Here are made-up things, facts about them, and rows of numbers that follow some of those facts. Name the thing behind each unnamed row.

Some facts about the things:
Ω: points at; δ: is of sort; σ: refers to
J739 {Ω=J13, δ=a}
J715 {δ=b, σ=J114}
J386 {δ=d, σ=J950}
J111 {Ω=J657,J86, δ=d, σ=J644}
J109 {δ=b}
J904 {Ω=J405, δ=a}
J86 {δ=b}
J564 {δ=c}
J311 {Ω=J133, δ=d}
J964 {Ω=J232, δ=e}
J13 {Ω=J748,J736, δ=c}
J240 {Ω=J736,J953, δ=c}
J160 {Ω=J644,J353}
J445 {Ω=J104, δ=d, σ=J279,J14}
J829 {δ=d}
J474 {δ=e}
J817 {δ=b}
J634 {Ω=J748,J904, δ=c}
J584 {Ω=J404,J329,J813, δ=d}
J232 {Ω=J345, δ=e, σ=J329}
J17 {Ω=J473, δ=d}
J27 {δ=c}
J699 {Ω=J953,J549, δ=d}
J357 {Ω=J953,J38, δ=e, σ=J954}
J549 {δ=a}
J908 {Ω=J736,J474}
J296 {Ω=J736,J904, δ=e}
J391 {Ω=J405, δ=d, σ=J20,J947}
J978 {δ=b}
J36 {Ω=J954,J357, δ=e, σ=J695}
J394 {δ=b, σ=J27,J418}
J473 {Ω=J964,J755, δ=b}
J14 {δ=c}
J874 {Ω=J736,J54,J247, δ=a}
J954 {Ω=J232,J38, δ=c}
J544 {Ω=J474, δ=e, σ=J817}
J62 {Ω=J247}
J747 {δ=b, σ=J6}
J433 {δ=c, σ=J577}
J736 {Ω=J345, δ=e, σ=J220}
J520 {Ω=J948,J133,J418, δ=a, σ=J630}
J706 {δ=c, σ=J360}
J114 {δ=d, σ=J374}
J753 {Ω=J993, δ=a, σ=J289,J81}
J917 {δ=a}
J71 {Ω=J644,J232,J265, δ=e}
J38 {δ=a}
J130 {δ=e}
J20 {δ=e}
J689 {δ=d}
J220 {Ω=J247, δ=b}
J289 {δ=d}
J741 {δ=d, σ=J357}
J691 {δ=d}
J644 {Ω=J948, δ=b}
J995 {Ω=J803,J901,J874,J474, δ=d, σ=J36}
J851 {Ω=J133, δ=e, σ=J725,J133,J829}
J948 {Ω=J133, δ=a}
J418 {δ=e}
J329 {Ω=J289,J260,J357, δ=c, σ=J36}
J54 {δ=b, σ=J725}
J630 {δ=c}
J825 {Ω=J815, δ=e, σ=J501}
J901 {Ω=J644,J353}
J763 {δ=a}
J216 {δ=b}
J202 {δ=a}
J279 {δ=d}
J778 {δ=e, σ=J544}
J166 {Ω=J748,J357, δ=c}
J986 {δ=c, σ=J689}
J815 {Ω=J908, δ=e, σ=J130}
J423 {Ω=J736,J908, δ=a, σ=J230}
J723 {δ=a}
J992 {Ω=J901,J815, δ=e}
J975 {δ=a}
J577 {Ω=J433, δ=c}
J813 {Ω=J579, δ=a, σ=J723}
J104 {δ=b, σ=J950}
J472 {Ω=J247,J27, δ=e}
J405 {Ω=J345,J474, δ=e}
J298 {Ω=J815}
J345 {δ=e, σ=J706}
J950 {Ω=J232,J329, δ=c, σ=J240}
J501 {δ=c, σ=J975}
J976 {Ω=J54, δ=c}
J725 {δ=e}
J406 {δ=b}
J708 {Ω=J544}
J360 {δ=e}
J761 {δ=e, σ=J104}
J611 {δ=e, σ=J761,J763}
J803 {Ω=J260, δ=a}
J953 {Ω=J345, δ=a}
J127 {δ=b}
J247 {δ=c}
J837 {Ω=J160, δ=d, σ=J778}
J921 {δ=e}
J260 {Ω=J993, δ=a, σ=J104}
J342 {Ω=J405,J133, δ=e, σ=J17}
J133 {δ=d, σ=J71,J54,J978}
J695 {δ=b}
J374 {Ω=J433,J348, δ=c}
J823 {Ω=J216, δ=a}
J108 {Ω=J298, δ=e}
J579 {δ=d, σ=J771}
J265 {Ω=J133, δ=a}
J755 {Ω=J38, δ=b}
J947 {Ω=J736, δ=d, σ=J564,J691,J670}
J771 {Ω=J345, δ=c}
J819 {δ=b, σ=J953,J874,J474}
J205 {δ=d}
J6 {δ=a}
J896 {Ω=J109,J259}
J737 {δ=c}
J230 {Ω=J127,J993, δ=a, σ=J423,J917,J108}
J81 {δ=d}
J670 {δ=a}
J994 {δ=e, σ=J216}
J748 {δ=b}
J420 {Ω=J260, δ=c}
J259 {Ω=J874,J109, δ=b}
J348 {Ω=J953, δ=e}
J353 {Ω=J823, δ=b}

Some things and their rows:
-202 95 61 60 -380 110 -181 -188 -23 109 -20 -5 -53 -134 54 164 -249 95 65 61 -58 -148 -16 -71 49 141 114 -19 -86 68 31 5 -53 66 -15 -203 114 10 -63 167 -17 38 95 22 5: J753
103 10 -46 170 -245 121 -135 -139 -129 -5 -32 -126 134 -85 -153 92 -415 -63 -285 91 103 236 -119 -4 239 76 -51 -22 -74 -48 -40 -24 -29 -155 80 -30 -209 499 -26 -86 66 -1 -55 -33 -54: J329
-177 -1 -53 32 -230 -3 -135 -177 -18 244 -6 36 -72 -102 30 40 -1 -62 73 14 -78 -29 -149 34 -154 106 -7 59 -116 70 -3 -58 6 62 67 -67 178 -84 -215 99 1 54 199 -161 19: J825
-127 -56 -50 -145 190 -37 -166 21 -114 -236 25 145 100 -88 133 -72 520 123 -125 26 44 174 -235 -38 -9 -55 -8 -6 -314 -257 -11 -48 -103 25 5 43 -17 221 77 -69 -11 171 -194 -56 -141: J54
-232 -131 -11 76 -237 56 -193 -159 75 209 -18 190 -24 -27 140 0 73 -166 159 -41 -67 -56 -210 -188 -71 135 91 139 -297 184 -67 20 -73 -64 42 -76 392 -94 13 35 -41 7 176 -23 101: J851
-7 -4 -126 -5 164 -21 -13 9 -38 -123 -40 66 106 -181 -15 -68 1 110 -75 55 18 -19 -117 -97 100 -121 -83 -147 27 77 69 33 -38 51 -7 -35 105 -50 177 3 -22 206 -161 119 -163: J819
52 -19 31 42 -204 -5 -126 -179 -81 183 -49 116 -81 -75 85 158 -269 -16 -139 29 -45 -65 -94 -38 -47 237 -2 58 9 -62 63 -66 -50 35 85 -43 -33 -140 -185 94 37 -12 161 -184 76: J357
-229 -57 -123 -18 -67 -78 -154 10 -29 57 -12 -43 -58 -78 -28 46 -91 -46 50 26 -34 1 -101 -52 9 -28 22 55 -133 114 -80 -32 -10 -58 50 -28 241 63 123 10 -13 -22 5 14 -38: J160
-29 50 -37 165 -152 17 -57 -85 -181 64 -6 -139 -15 -178 -74 53 17 -66 -124 79 57 159 -134 -40 149 72 -33 -270 12 -74 -92 79 -44 -113 66 -55 -18 485 152 -36 22 58 -139 -3 -30: J420
-27 -17 36 -114 -211 -116 -97 -88 31 104 -38 65 -151 -77 37 22 -74 184 -8 3 -52 -90 23 -109 -144 62 87 -15 -59 51 99 -109 -18 106 55 -80 54 -185 -50 175 38 -61 69 58 -37: J917
-92 65 -66 62 -145 -1 -93 -13 -124 105 -69 -162 79 -141 -83 140 -78 -64 -74 72 -60 71 -44 -97 131 67 109 -314 3 -157 -20 60 -18 -78 92 -95 -172 221 228 -55 -65 -27 -102 68 -59: J584
-125 0 -1 -123 -156 -44 -174 -136 -10 202 -41 113 -45 -84 75 95 -173 48 5 20 -59 -47 -44 -27 -119 110 77 -4 -115 -99 183 -128 -8 111 47 -84 -24 -228 -194 98 4 36 179 -167 -45: J739
-144 -11 -93 -69 -42 -82 -145 -25 -77 39 -11 -2 -7 -99 2 47 75 -24 -49 28 -32 40 -126 50 -39 26 -17 9 -119 -35 22 -88 -9 20 47 0 22 55 -28 22 11 42 42 -70 -59: J298
18 -68 -91 -63 242 0 -95 -13 -118 -45 -41 124 84 -172 27 47 -385 60 -210 59 47 100 -93 -155 165 -69 -60 -137 83 -163 79 -28 -54 -16 15 -11 -144 -29 117 -68 -9 101 -91 8 -161: J755
-100 28 -138 -93 -171 -47 40 -19 -182 137 -32 45 -80 -190 32 56 16 -272 -231 45 82 365 -153 105 3 9 -81 -233 -86 -209 178 -166 14 -97 95 3 -244 -42 32 -159 -51 -19 -79 -236 -67: J240
-15 -82 -114 -53 201 3 -94 -13 -88 15 -44 111 73 -179 4 50 -444 24 -183 64 62 20 -101 -151 141 -81 -48 -194 52 -167 91 -48 -43 -13 32 -27 -98 -58 108 -79 -13 98 -95 -3 -169: J473
-123 -12 -91 -209 90 -76 -109 -5 -83 -28 23 -24 24 -181 -42 -90 177 133 -68 44 63 233 -117 39 -30 -143 -13 -225 -156 -194 107 -107 -17 60 23 -31 -31 174 25 -26 -16 165 -172 -32 -237: J220
4 -46 -126 -119 317 -48 -102 40 -136 -191 -19 158 72 -130 59 21 -154 99 -262 69 48 41 -139 -31 121 -44 -103 -1 -4 -186 58 -55 -60 29 9 55 -79 -36 39 -45 18 127 -122 -57 -154: J748

Name these rows:
No name comes twice in this set of rows, the named rows included.
-226 71 78 27 -306 25 -205 -112 -23 38 3 16 -124 -117 86 159 -251 163 15 58 -42 -115 -26 -35 16 163 115 50 -137 -20 -7 -63 -45 76 -5 -141 95 99 -105 138 8 -18 107 -84 -10 : J803
-31 66 -34 10 -26 -79 -111 62 -197 -109 -46 -113 14 -71 2 180 -23 19 -207 76 -55 41 -53 -31 215 136 3 -154 4 -187 -54 49 -44 -60 86 -21 -167 278 193 -48 5 -92 -100 28 -11 : J289
-86 -11 -101 -152 135 -79 -71 41 -124 -224 20 60 59 -125 -7 -22 132 151 -130 47 41 148 -156 46 29 -115 -84 -16 -134 -122 0 -61 -36 79 -5 28 -25 112 32 -4 29 174 -167 -23 -162 : J109
-219 -27 -49 8 -265 -61 -175 -150 -10 276 12 9 -151 -108 19 48 -123 -58 109 7 -22 -20 -125 46 -132 85 39 78 -138 45 0 -87 9 6 55 -66 261 50 -139 91 9 -3 181 -125 13 : J992
-28 31 5 46 -150 -7 -94 -47 -103 -36 -29 4 -32 -81 1 100 -118 86 -139 51 -14 18 -97 -73 94 123 4 -46 -6 3 -34 51 -51 -5 36 -51 -104 125 34 39 36 8 -42 8 -1 : J404
-16 0 20 -132 -74 -58 -162 -104 -21 38 -56 166 -51 -32 89 117 -202 110 -69 18 -84 -71 -46 -56 -71 141 30 171 -53 -35 102 -105 -42 92 41 -43 -31 -296 -192 107 36 -13 148 -87 19 : J549
-129 97 -14 -38 -482 76 13 -134 -7 156 -46 180 -122 -94 61 75 191 -49 -7 -12 -27 101 -140 43 -85 127 -17 120 -80 200 157 6 -5 48 16 -122 182 -436 -119 61 5 2 40 -64 71 : J611
-86 56 -45 -180 0 -122 -105 216 -157 62 -55 -119 44 -66 -218 126 295 60 -66 21 -73 223 -90 -87 -133 28 91 90 -15 -174 -45 179 16 -112 80 -58 -170 -16 173 -91 93 19 -100 208 -42 : J691
-171 -114 -149 -66 263 -113 -154 129 -68 -149 25 85 -59 -130 0 -10 -363 91 -80 60 63 38 -85 -87 108 -164 -79 153 -110 4 -91 -65 -41 -66 17 53 197 140 246 -37 -4 4 -102 84 -186 : J644
-163 -31 -167 31 21 -124 -125 113 -61 42 -46 -117 55 -72 -57 59 -108 -138 39 27 -74 32 -64 -23 80 9 36 -10 -121 30 -85 17 10 -104 94 -2 118 84 246 -72 -64 -62 -23 75 -57 : J311

Now the same things, written a new way:
Known rows:
302 -126 38 -272 -50 191 -170 -37 -26 362 245 -252 23 -100 141 -126 82 23 -152 36 -18 24 -35 -193 -36 -213 -268 -229 315: J695
88 -94 -145 -162 -25 11 -378 -29 -76 197 23 -154 262 32 -17 -107 -153 -178 -173 142 71 -24 20 -181 -68 -45 -203 21 -277: J992
-4 153 107 -108 18 -173 -27 -27 229 8 -100 -35 2 -226 10 102 -266 -146 47 99 -28 -539 -86 -119 -58 -104 -76 158 -155: J240
-150 -43 54 -36 -31 -59 84 -369 -48 251 -95 283 -196 -95 62 39 103 -64 -8 66 96 -39 43 36 94 -195 17 -47 -226: J803
309 112 -44 -101 37 3 -309 -21 -153 60 261 122 185 -26 -37 -139 -249 -91 -121 118 -3 -13 215 -206 -153 -28 -124 -55 -211: J736
137 48 -77 -89 35 -136 -93 -7 166 163 21 -75 -81 117 18 -195 -100 -202 -54 84 -23 -51 33 -104 11 -255 53 52 -163: J62
58 75 -82 -94 -116 65 6 124 -419 175 39 -252 165 151 36 -60 -188 -83 -341 40 -149 31 -31 -125 -13 -32 -201 -22 -9: J20
-116 -32 280 -9 -154 -64 171 -132 89 232 -123 96 -241 -38 -109 -122 146 -57 -152 40 42 -65 65 -23 72 -113 -84 -150 -131: J975
-43 -75 25 -28 -67 -144 -579 -176 -35 185 68 -176 253 116 73 131 -176 -271 -342 210 -24 -45 -52 -58 -245 -26 -287 -3 -134: J71
274 -7 -158 65 -58 -163 -394 -182 47 8 432 -35 -98 27 192 -116 -97 -134 -281 257 -202 134 54 -4 -230 -112 -132 -133 150: J54
-80 -64 263 -97 -80 -150 -14 -219 104 102 -48 167 -166 -135 8 -102 73 -203 -175 -33 3 -185 93 -133 34 -205 73 3 -286: J739
13 -132 21 128 148 -33 -203 -207 150 252 -179 -74 -51 86 103 -222 -100 -133 29 -42 153 -118 17 -67 148 80 5 -25 -167: J837
-145 1 -7 14 117 -16 -100 -112 57 268 -94 -4 -75 -17 112 112 35 -138 71 -142 86 -180 3 -52 38 -218 83 -47 -59: J584
143 196 -179 -58 -47 105 -24 -8 65 -55 232 -261 44 -246 65 -166 88 -7 -55 153 -35 -99 -106 -110 -106 83 -425 -223 212: J104
-161 -86 280 -22 -174 -22 186 -125 115 246 -78 97 -252 -19 -136 -136 144 -71 -101 46 13 -44 89 -2 52 -138 -108 -145 -136: J917
185 73 -218 -227 -46 -134 -209 92 -17 168 124 -179 148 90 -45 -156 -122 -165 -196 205 -13 70 -21 -193 -112 -217 -71 -15 -205: J472
-79 -181 305 41 -75 8 -18 -365 72 197 -173 197 -136 -106 47 -230 -9 -73 -122 65 90 -90 91 -54 117 85 -131 -18 -285: J948
-25 -10 152 -51 121 -166 -164 -32 47 187 -106 -9 -53 -59 -61 122 -235 -106 -3 -2 -2 -381 62 -158 29 -127 133 43 -125: J166

Name these rows:
No name comes twice in this set of rows, the named rows included.
139 14 -143 -162 62 -48 -355 -11 -99 129 85 -70 198 26 -25 -118 -127 -158 -167 114 58 -18 63 -254 -67 -67 -83 -45 -284 : J825
-187 28 -14 -31 56 -120 60 -328 -63 295 -153 203 -206 -129 33 81 184 -48 -38 -7 188 -44 39 2 130 -196 104 -170 -296 : J753
-142 -18 251 7 -186 -35 350 -177 -217 152 -183 6 -207 36 70 -151 48 -70 -346 -66 -156 -79 -18 -15 166 -73 -22 -17 -80 : J670
-91 11 -56 -9 147 -133 -32 -88 -84 360 -151 45 -113 -9 -14 232 -199 3 133 78 72 -230 23 8 84 -156 107 9 -120 : J420
10 134 37 128 198 19 -16 -140 -18 250 -16 114 -147 9 55 -35 -58 -13 109 -92 57 -118 107 -19 46 -86 65 -159 26 : J579
-133 -158 218 -96 -113 -141 -34 -190 175 96 -86 186 -184 -111 -48 -124 83 -206 -134 31 22 -174 120 -123 49 -206 87 69 -309 : J423
73 -25 -351 -29 42 159 -197 -108 -205 145 283 -36 -13 -168 104 29 79 25 20 132 50 80 56 -39 -48 -109 -153 -202 96 : J127
125 10 267 314 159 -66 -290 -472 98 159 22 200 -157 123 209 -142 -284 -91 -95 96 -35 -57 76 98 -95 146 -158 -88 30 : J133
-91 -97 360 -15 -167 34 38 -180 91 32 39 352 -200 -168 -46 -125 10 -129 -70 21 -52 -165 249 -53 -24 -198 -42 31 -230 : J953
157 -15 -143 -119 3 6 -322 26 -136 118 149 -9 200 19 -76 -88 -200 -133 -127 178 51 8 143 -193 -85 -59 -128 -9 -259 : J544
63 -81 -104 -162 -87 57 -287 121 -59 130 128 -125 212 44 -90 -49 -132 -220 -94 176 -22 -14 93 -154 -155 -143 -179 46 -225 : J108
404 101 156 -282 91 151 -358 -108 -165 326 184 108 256 -91 107 -72 -207 -37 -156 47 47 -63 147 -319 -111 -184 -195 -110 -96 : J232
-27 -76 262 -19 -56 -66 0 -290 96 73 -26 282 -178 -144 27 -172 8 -127 -130 29 -17 -141 138 -116 58 -135 57 -15 -307 : J904

The same things again, as new rows of numbers:
Known rows:
36 106 -78 -97 45 -61 8 -29 -50 4 -150 10 -37: J38
47 72 -89 -110 45 -72 -113 -24 -56 53 -163 21 -63: J975
401 150 -176 -262 -260 47 -110 -108 221 66 77 -228 82: J104
6 103 -120 -42 -174 67 19 98 283 252 -300 -22 251: J54
223 109 110 42 -154 99 179 21 251 115 -28 -50 -58: J259
25 70 -113 -48 -179 64 -88 119 287 294 -300 -35 211: J978
170 228 -78 -77 -133 61 174 -160 249 85 -80 156 66: J819
215 176 -68 -43 -133 46 -29 -82 250 165 -105 123 -20: J695
259 98 110 29 -151 87 68 39 252 137 -48 -57 -102: J220
-168 13 -221 272 53 150 -198 -96 100 -204 238 143 220: J986
-125 -101 -55 351 42 167 -148 26 92 -183 281 18 120: J976
-103 15 -98 -159 -4 -69 -61 139 -19 204 -404 -93 125: J829
-346 -263 84 68 40 35 -51 243 -143 55 -131 -172 136: J71
-123 -112 -104 -33 76 -364 -11 2 -139 13 260 276 229: J345
-158 69 -149 -5 94 -45 -25 -76 -172 -132 -39 82 80: J994
-110 20 -133 9 85 -48 -213 -4 -170 -53 -53 36 -10: J360
65 143 -73 -148 -37 -63 15 -64 -20 67 -161 47 -34: J871
90 56 109 -63 -41 -15 155 17 -16 50 -106 -59 -101: J896

Name these rows:
No name comes twice in this set of rows, the named rows included.
93 -234 -42 256 -66 -21 -218 146 105 -188 600 -256 175 : J240
-114 24 -210 313 47 152 -271 -37 106 -186 205 55 156 : J247
96 68 109 -49 -40 -22 176 43 -24 37 -107 -83 -109 : J62
-16 -144 163 -95 26 -80 146 36 -52 68 40 0 -40 : J904
82 -8 127 -114 -1 -130 190 55 -34 79 -67 -31 -79 : J699
79 40 115 -104 11 -32 179 36 -44 34 -154 -82 -129 : J584
-49 -38 -175 336 75 132 -531 -35 86 -86 225 150 -23 : J564
33 83 158 -55 37 -60 376 1 -32 -16 -111 -13 -97 : J995
-127 36 -141 3 85 -49 -136 -33 -167 -89 -38 47 31 : J921
-191 -265 225 -286 8 156 148 -170 -97 54 -26 92 -48 : J520
79 192 -70 -97 -24 -14 40 -44 -24 31 -223 -19 -79 : J993
219 91 157 32 -159 153 188 7 247 92 -66 -84 -107 : J353
129 -2 169 76 40 -123 115 179 -30 29 -15 -138 -167 : J874
241 184 -64 -43 -145 31 22 -69 253 139 -83 69 22 : J748
-638 -468 156 -203 11 230 137 -26 -199 54 -100 41 315 : J851

